Below are the code and all the weights of a small trained network. Each question names an input and a target symbol and asks about switching units off, where a switched-off unit gives its printed mean instead of its output.

import numpy as np


def w(rows, s, z=0):
    codes = np.array(rows[::2]) - 128.0
    scale = np.full(codes.shape[1], s)
    scale[-1] = z or s
    return codes * scale


def f(y):
    return np.maximum(y, 0)


def softmax(a):
    e = np.exp(a - a.max(-1, keepdims=True))
    return e / e.sum(-1, keepdims=True)


def log_softmax(a):
    a = a - a.max(-1, keepdims=True)
    return a - np.log(np.exp(a).sum(-1, keepdims=True))


def net(x, mask):
    ids = ['βθμξπσψω'.index(c) for c in x.split()]
    T = len(ids)
    res = E[ids] + P[:T]
    u = 0
    for l in range(2):
        r = res
        for j in range(2):
            rows = slice(2 * j, 2 * j + 2)
            q, k, v = (r @ M[l][rows].T for M in (Q, K, V))
            z = softmax(np.where(np.tri(T) > 0, q @ k.T / 2**0.5, -1e9)) @ v
            o = O[l][rows]
            res = res + np.where(mask[u + j], z, o[:, -1]) @ o[:, :-1]
        u += 2
        y = f(res @ A[l][:, :-1].T + A[l][:, -1])
        res = res + np.where(mask[u : u + 16], y, B[l][:, -1]) @ B[l][:, :-1]
        u += 16
    return log_softmax(res[-1] @ U[:, :-1].T + U[:, -1])


Q, K, V, O, A, B = {}, {}, {}, {}, {}, {}
E = w([
[129,109,113],'β',
[208,16,73],'θ',
[193,38,102],'μ',
[154,86,143],'ξ',
[236,7,122],'π',
[149,115,206],'σ',
[34,198,226],'ψ',
[68,208,192],'ω',
],0.018)
P = w([
[41,1,118],'0',
[130,99,34],'1',
[201,205,134],'2',
[91,101,87],'3',
[193,209,194],'4',
[57,124,156],'5',
[179,207,216],'6',
[67,100,94],'7',
],0.0096)
Q[0] = w([
[174,126,54],'L0H1',
[103,6,254],'L0H1',
[215,115,95],'L0H2',
[217,235,100],'L0H2',
],0.0068)
K[0] = w([
[218,35,141],'L0H1',
[2,203,131],'L0H1',
[135,160,150],'L0H2',
[89,198,202],'L0H2',
],0.0077)
V[0] = w([
[168,120,144],'L0H1',
[166,77,184],'L0H1',
[244,112,104],'L0H2',
[88,185,254],'L0H2',
],0.0089)
O[0] = w([
[216,128,254,141],'L0H1',
[155,74,190,187],'L0H1',
[154,211,74,234],'L0H2',
[196,77,199,1],'L0H2',
],0.007,0.0095)
A[0] = w([
[173,48,194,163],'L0N1',
[151,225,1,179],'L0N2',
[155,182,165,209],'L0N3',
[24,93,120,227],'L0N4',
[38,129,107,240],'L0N5',
[96,82,76,170],'L0N6',
[205,132,213,53],'L0N7',
[220,200,112,140],'L0N8',
[187,96,80,137],'L0N9',
[48,99,112,94],'L0N10',
[190,124,167,146],'L0N11',
[216,197,79,165],'L0N12',
[65,155,100,177],'L0N13',
[95,115,146,3],'L0N14',
[145,172,85,217],'L0N15',
[119,120,208,93],'L0N16',
],0.0088,0.0049)
B[0] = w([
[47,178,176,207],'L0N1',
[119,151,212,246],'L0N2',
[99,87,45,168],'L0N3',
[236,68,95,181],'L0N4',
[217,11,141,188],'L0N5',
[162,11,219,184],'L0N6',
[33,169,45,177],'L0N7',
[46,96,100,183],'L0N8',
[147,255,176,217],'L0N9',
[238,127,41,149],'L0N10',
[47,185,109,179],'L0N11',
[64,100,129,202],'L0N12',
[145,53,140,173],'L0N13',
[211,161,194,129],'L0N14',
[191,21,191,193],'L0N15',
[77,183,177,151],'L0N16',
],0.0052,0.011)
Q[1] = w([
[191,203,159],'L1H1',
[113,254,72],'L1H1',
[187,118,144],'L1H2',
[50,239,62],'L1H2',
],0.0095)
K[1] = w([
[128,170,98],'L1H1',
[120,193,141],'L1H1',
[173,108,175],'L1H2',
[111,197,11],'L1H2',
],0.013)
V[1] = w([
[8,85,92],'L1H1',
[79,181,147],'L1H1',
[185,66,83],'L1H2',
[171,194,2],'L1H2',
],0.01)
O[1] = w([
[83,254,27,123],'L1H1',
[242,128,78,50],'L1H1',
[56,84,89,197],'L1H2',
[121,38,179,3],'L1H2',
],0.0071,0.012)
A[1] = w([
[64,160,229,169],'L1N1',
[147,84,23,133],'L1N2',
[203,119,150,118],'L1N3',
[114,81,111,71],'L1N4',
[24,132,234,110],'L1N5',
[33,201,162,236],'L1N6',
[194,111,131,171],'L1N7',
[76,91,58,107],'L1N8',
[96,127,6,119],'L1N9',
[188,201,153,154],'L1N10',
[134,135,113,218],'L1N11',
[195,120,136,254],'L1N12',
[86,134,91,98],'L1N13',
[81,138,218,96],'L1N14',
[87,114,106,189],'L1N15',
[71,135,160,81],'L1N16',
],0.011,0.0078)
B[1] = w([
[118,100,149,200],'L1N1',
[54,139,138,157],'L1N2',
[91,145,143,129],'L1N3',
[155,190,254,155],'L1N4',
[157,157,183,208],'L1N5',
[149,76,86,251],'L1N6',
[141,195,126,137],'L1N7',
[117,164,99,181],'L1N8',
[88,183,133,160],'L1N9',
[139,122,169,178],'L1N10',
[163,36,14,173],'L1N11',
[180,165,119,163],'L1N12',
[121,208,133,146],'L1N13',
[108,179,165,159],'L1N14',
[188,113,92,193],'L1N15',
[121,220,157,153],'L1N16',
],0.0078,0.014)
U = w([
[92,116,65,112],'β',
[74,86,113,142],'θ',
[28,178,107,3],'μ',
[205,2,65,251],'ξ',
[39,93,40,74],'π',
[147,166,211,131],'σ',
[113,165,71,97],'ψ',
[215,138,147,84],'ω',
],0.0095,0.005)

Each question gives the input, a string of symbols that net reads in full, and the target symbol t.
The units are the heads (2 rows each of Q, K, V and O) and the neurons (one row each of A and B). Each row of codes is followed by its name. A weight is (code - 128) times the scale printed after its matrix; where a second scale follows, it is the last column's (O, A, B and U).
mask holds one flag per unit, layer by layer, with each layer's heads first. A switched-off unit (its flag False) gives its mean, the last column of its rows in O or B, instead of its output. The means were averaged over made-up inputs and are rounded, as every weight is.
A unit's drop is (log p(t) with every unit on - log p(t) with that unit switched off) / (log p(t) with every unit on - log p(t) with every unit switched off).
The circuit of an input: a set's keep is (log p(t) with only the set's units on - log p(t) with every unit switched off) / (log p(t) with every unit on - log p(t) with every unit switched off). Starting from the 12 units with the biggest drops (on a tie, the unit counted first), units are removed one at a time, each time the one whose removal leaves the highest keep (on an exact tie, the one counted first), for as long as the keep stays at least 0.8.
units of the circuit, in order: the units of the circuit, biggest drop first
unit that matters most: the unit with the biggest drop
k most important neurons: the k neurons with the biggest drops, biggest first
k most important neurons of layer l: the k neurons of layer l with the biggest drops, biggest first
heads that matter: for each layer, one digit per head in row order, 1 if its drop is at least 0.15 and else 0, layers parted by /
input ξ θ θ σ, target π: 2 most important neurons of layer 0 : (L0N9, L0N1)
input μ ψ μ, target σ: units of the circuit, in order : (L0H2, L0N1, L1N14)
input μ μ ω θ θ, target ω: unit that matters most : L1H2
input θ ψ π π, target σ: heads that matter : 01 / 10
input σ θ π θ, target ω: heads that matter : 01 / 01
input μ π θ π ψ ψ β, target σ: 2 most important neurons : (L1N5, L0N1)
input ψ ψ β π, target ψ: units of the circuit, in order : (L0H2, L1H2)
input ξ ξ ψ ψ, target π: heads that matter : 11 / 01
input ψ ψ π, target σ: 3 most important neurons of layer 0 : (L0N1, L0N11, L0N4)
input β π ψ ξ, target μ: units of the circuit, in order : (L1H1, L0H2, L0N9, L1N9)
input θ μ μ π π ω, target σ: 2 most important neurons of layer 1 : (L1N5, L1N4)
input σ ψ β μ π π θ ξ, target ω: heads that matter : 01 / 01
input θ μ π σ ξ ψ, target σ: 2 most important neurons of layer 1 : (L1N4, L1N5)
input ψ σ μ μ, target ψ: unit that matters most : L0H2
input π π μ σ, target ξ: heads that matter : 10 / 00
input θ ψ θ ξ, target σ: 2 most important neurons : (L0N7, L0N6)
input θ β π π ψ ω, target σ: 3 most important neurons of layer 0 : (L0N5, L0N13, L0N2)
input θ θ β ψ, target σ: 2 most important neurons : (L0N2, L0N5)
input ψ π ψ ψ π π, target ψ: heads that matter : 11 / 01
input θ π π θ π π ξ, target ξ: unit that matters most : L1H2
input π ψ ψ θ σ μ μ β, target ξ: 2 most important neurons : (L0N7, L0N8)
input σ β σ μ μ ψ π ψ, target ω: 2 most important neurons : (L0N5, L0N1)
input ξ π ψ ω, target π: 4 most important neurons : (L0N9, L0N5, L0N1, L0N6)
input β π π π β, target ξ: 2 most important neurons : (L0N6, L0N5)
